Below is a small trained network, with its code and all its weights. Each question gives an input and a class and asks what happens when units are switched off, that is, made to give their printed mean instead of their output.

import numpy as np


def w(rows, s, z=0):
    codes = np.array(rows[::2]) - 128.0
    scale = np.full(codes.shape[1], s)
    scale[-1] = z or s
    return codes * scale


def f(y):
    return np.maximum(y, 0)


def log_softmax(a):
    a = a - a.max(-1, keepdims=True)
    return a - np.log(np.exp(a).sum(-1, keepdims=True))


def net(x, mask):
    res = np.array(x, float).reshape(1, 7) / 4 @ E
    y = f(res @ A[0][:, :-1].T + A[0][:, -1])
    res = res + np.where(mask, y, B[0][:, -1]) @ B[0][:, :-1]
    return log_softmax(res[-1] @ U[:, :-1].T + U[:, -1])


A, B = {}, {}
E = w([
[203,165,60,104,88,253],'x0',
[127,4,207,186,51,193],'x1',
[233,121,169,241,254,158],'x2',
[128,127,129,129,129,127],'x3',
[59,105,207,9,209,211],'x4',
[150,17,19,77,175,99],'x5',
[128,127,127,127,129,129],'x6',
],0.0038)
A[0] = w([
[119,192,104,100,174,111,101],'n1',
[125,42,180,162,65,158,90],'n2',
[85,131,116,68,57,91,85],'n3',
[136,132,109,163,112,114,254],'n4',
[110,229,198,150,101,131,134],'n5',
[141,223,88,108,190,89,108],'n6',
[179,130,158,163,213,139,104],'n7',
[136,87,85,104,143,111,92],'n8',
[89,125,142,76,74,120,125],'n9',
[108,118,146,164,123,42,125],'n10',
[172,166,67,113,91,246,123],'n11',
[173,117,165,178,214,136,90],'n12',
[161,141,71,198,68,82,63],'n13',
[138,29,38,99,183,104,150],'n14',
[71,98,188,124,165,52,124],'n15',
[82,110,190,36,210,207,88],'n16',
[112,134,119,90,85,112,82],'n17',
[115,184,181,150,112,134,92],'n18',
[128,172,102,112,165,103,99],'n19',
[148,68,156,151,115,170,130],'n20',
],0.011,0.0057)
B[0] = w([
[94,69,136,125,112,95,176],'n1',
[78,41,143,133,124,74,202],'n2',
[83,130,54,152,137,185,198],'n3',
[107,208,138,58,57,99,255],'n4',
[153,116,211,153,113,202,213],'n5',
[79,48,144,127,101,77,207],'n6',
[81,150,61,122,122,179,209],'n7',
[146,108,155,169,134,163,158],'n8',
[88,155,81,120,119,169,197],'n9',
[171,139,124,93,188,108,197],'n10',
[158,128,125,76,250,111,214],'n11',
[85,145,46,131,128,184,209],'n12',
[192,142,79,216,114,70,186],'n13',
[148,137,227,158,112,207,240],'n14',
[175,131,123,74,217,114,216],'n15',
[191,191,105,172,57,40,235],'n16',
[107,124,83,152,136,159,157],'n17',
[151,101,170,160,132,178,166],'n18',
[100,78,131,130,120,105,163],'n19',
[82,91,138,104,110,92,191],'n20',
],0.026,0.0056)
U = w([
[49,151,23,143,122,216,97],'0',
[52,8,157,124,100,60,98],'1',
[206,179,99,197,75,60,120],'2',
[163,112,234,174,120,234,98],'3',
[178,131,121,51,254,114,97],'4',
[106,172,145,58,80,125,254],'5',
],0.0071,0.0078)

Each question gives the input, the list of numbers given to net, and the class t.
The units are the neurons (one row each of A and B). Each row of codes is followed by its name. A weight is (code - 128) times the scale printed after its matrix; where a second scale follows, it is the last column's (A, B and U).
mask holds one flag per neuron, in row order. A switched-off neuron (its flag False) gives its mean, the last column of its row in B, instead of its output. The means were averaged over made-up inputs and are rounded, as every weight is.
A unit's drop is (log p(t) with every unit on - log p(t) with that unit switched off) / (log p(t) with every unit on - log p(t) with every unit switched off).
The circuit of an input: a set's keep is (log p(t) with only the set's units on - log p(t) with every unit switched off) / (log p(t) with every unit on - log p(t) with every unit switched off). Starting from the 12 units with the biggest drops (on a tie, the unit counted first), units are removed one at a time, each time the one whose removal leaves the highest keep (on an exact tie, the one counted first), for as long as the keep stays at least 0.8.
circuit, biggest first: the units of the circuit, biggest drop first
most important unit: the unit with the biggest drop
top k neurons: the k neurons with the biggest drops, biggest first
drop of u: that unit's drop, to one decimal
input [-6,1,7,1,3,7,-5], class 0: top 3 neurons -> [n12, n7, n5]
input [-7,5,7,0,-7,-1,-6], class 0: top 4 neurons -> [n12, n7, n16, n11]
input [-8,6,-7,7,1,0,-7], class 4: most important unit -> n15
input [-4,8,7,-4,5,-2,0], class 1: top 3 neurons -> [n2, n20, n3]
input [3,6,6,-2,-6,-4,3], class 0: top 3 neurons -> [n12, n16, n7]
input [5,4,8,6,-5,2,-3], class 0: top 3 neurons -> [n12, n7, n16]
input [4,7,-8,-7,-8,6,3], class 0: top 2 neurons -> [n3, n16]
input [-5,1,5,-8,-1,-8,-3], class 3: top 2 neurons -> [n5, n18]
input [-2,0,4,-6,-2,0,2], class 0: top 4 neurons -> [n16, n12, n7, n11]
input [-7,6,0,-5,-6,-1,4], class 4: top 3 neurons -> [n10, n15, n16]
input [2,-5,-2,-3,2,0,1], class 1: circuit, biggest first -> [n6, n1]
input [2,-6,-8,7,8,4,-5], class 0: top 3 neurons -> [n3, n9, n17]
input [-6,5,5,-7,-5,7,7], class 3: top 2 neurons -> [n14, n16]
input [-2,-4,4,-8,-3,-8,-7], class 3: most important unit -> n5
input [5,-6,0,0,-6,0,-4], class 1: top 4 neurons -> [n6, n16, n1, n19]
input [3,4,7,1,4,-6,-6], class 0: top 3 neurons -> [n12, n7, n14]
input [8,-4,-2,-2,-5,3,3], class 4: top 2 neurons -> [n11, n16]
input [8,2,-2,6,-3,-2,-6], class 4: drop of n11 -> 1.0
input [2,3,-5,7,8,0,-8], class 2: drop of n16 -> 1.4
input [2,8,-6,-2,2,-2,-5], class 1: circuit, biggest first -> [n2]
input [-1,1,0,2,4,7,6], class 3: drop of n14 -> 0.9
input [-3,-5,-4,-4,-4,6,6], class 3: drop of n8 -> 0.2
